Below are the code and all the weights of a small trained network. Each question names an input and a class and asks about switching units off, where a switched-off unit gives its printed mean instead of its output.

import numpy as np


def w(rows, s, z=0):
    codes = np.array(rows[::2]) - 128.0
    scale = np.full(codes.shape[1], s)
    scale[-1] = z or s
    return codes * scale


def f(y):
    return y / 2 * (1 + np.tanh(0.7978845608 * (y + 0.044715 * y**3)))


def log_softmax(a):
    a = a - a.max(-1, keepdims=True)
    return a - np.log(np.exp(a).sum(-1, keepdims=True))


def net(x, mask):
    res = np.array(x, float).reshape(1, 5) / 4 @ E
    y = f(res @ A[0][:, :-1].T + A[0][:, -1])
    res = res + np.where(mask, y, B[0][:, -1]) @ B[0][:, :-1]
    return log_softmax(res[-1] @ U[:, :-1].T + U[:, -1])


A, B = {}, {}
E = w([
[140,125,112,126,143,126,142,133,133,122,119],'x0',
[3,173,98,114,160,82,176,122,45,97,105],'x1',
[173,139,139,162,54,141,80,111,39,69,19],'x2',
[128,149,145,135,141,140,112,113,112,132,139],'x3',
[134,97,214,65,145,205,194,203,76,129,123],'x4',
],0.018)
A[0] = w([
[196,88,157,126,122,185,114,181,138,126,149,151],'N0',
[154,128,129,138,120,111,91,92,178,147,115,212],'N1',
[80,142,141,104,156,98,182,109,163,145,150,179],'N2',
[159,120,153,122,142,118,121,146,173,187,167,217],'N3',
[107,165,88,118,138,96,100,94,185,111,154,255],'N4',
[101,102,177,57,175,169,143,161,130,139,152,177],'N5',
[74,147,155,111,135,115,154,159,76,110,114,79],'N6',
[150,153,149,138,85,143,96,125,108,81,4,160],'N7',
[141,102,111,131,150,127,110,132,172,136,132,237],'N8',
[43,140,76,146,135,69,102,98,109,105,121,154],'N9',
[166,144,82,190,89,80,84,92,123,93,113,173],'N10',
],0.016,0.0095)
B[0] = w([
[198,178,242,129,57,170,73,229,163,182,137,216],'N0',
[110,63,52,207,133,132,7,17,82,86,149,201],'N1',
[46,200,101,31,173,88,161,99,114,79,215,204],'N2',
[113,187,65,232,42,185,84,105,136,193,193,206],'N3',
[77,111,155,218,191,64,149,10,197,177,180,213],'N4',
[101,177,52,93,31,184,250,171,127,92,185,214],'N5',
[132,38,115,70,131,79,243,177,59,107,64,188],'N6',
[207,73,165,81,87,116,147,197,187,129,2,252],'N7',
[108,150,126,170,140,207,96,28,105,209,198,183],'N8',
[102,206,154,174,234,30,164,234,219,151,90,221],'N9',
[252,107,125,203,134,53,100,91,182,159,101,238],'N10',
],0.0091,0.035)
U = w([
[83,128,82,169,141,161,55,52,118,179,154,193],'0',
[199,44,111,159,121,114,10,82,118,78,103,183],'1',
[66,165,136,131,201,71,127,111,152,94,171,160],'2',
[143,171,119,163,171,78,122,176,148,129,46,75],'3',
[134,183,106,158,83,213,136,168,115,112,179,130],'4',
[161,150,217,99,81,191,83,187,131,113,88,137],'5',
[75,169,68,46,132,134,172,137,63,35,152,137],'6',
[113,52,118,86,133,135,185,156,33,41,27,2],'7',
],0.012,0.0047)

Each question gives the input, the list of numbers given to net, and the class t.
The units are the neurons (one row each of A and B). Each row of codes is followed by its name. A weight is (code - 128) times the scale printed after its matrix; where a second scale follows, it is the last column's (A, B and U).
mask holds one flag per neuron, in row order. A switched-off neuron (its flag False) gives its mean, the last column of its row in B, instead of its output. The means were averaged over made-up inputs and are rounded, as every weight is.
A unit's drop is (log p(t) with every unit on - log p(t) with that unit switched off) / (log p(t) with every unit on - log p(t) with every unit switched off).
The circuit of an input: a set's keep is (log p(t) with only the set's units on - log p(t) with every unit switched off) / (log p(t) with every unit on - log p(t) with every unit switched off). Starting from all 11 units, units are removed one at a time, each time the one whose removal leaves the highest keep (on an exact tie, the one counted first), for as long as the keep stays at least 0.8.
circuit, biggest first: the units of the circuit, biggest drop first
k most important neurons: the k neurons with the biggest drops, biggest first
drop when u is switched off: that unit's drop, to one decimal
input [-8,-4,0,-8,-2], class 0: circuit, biggest first => (N7)
input [4,-4,2,-2,1], class 5: 2 most important neurons => (N0; N4)
input [2,-4,0,-2,0], class 0: 2 most important neurons => (N7; N5)
input [4,3,0,-1,-8], class 2: 3 most important neurons => (N9; N4; N7)
input [3,-2,0,4,0], class 0: 3 most important neurons => (N7; N5; N10)
input [6,7,0,6,-7], class 2: 2 most important neurons => (N7; N4)
input [-3,-1,0,-6,8], class 4: 2 most important neurons => (N5; N7)
input [2,-4,-2,-8,1], class 4: 2 most important neurons => (N4; N0)
input [2,3,0,4,-8], class 2: drop when N7 is switched off => 1.1
input [8,5,0,-8,4], class 6: drop when N7 is switched off => 0.4
input [2,-1,3,3,-8], class 1: drop when N1 is switched off => 0.8
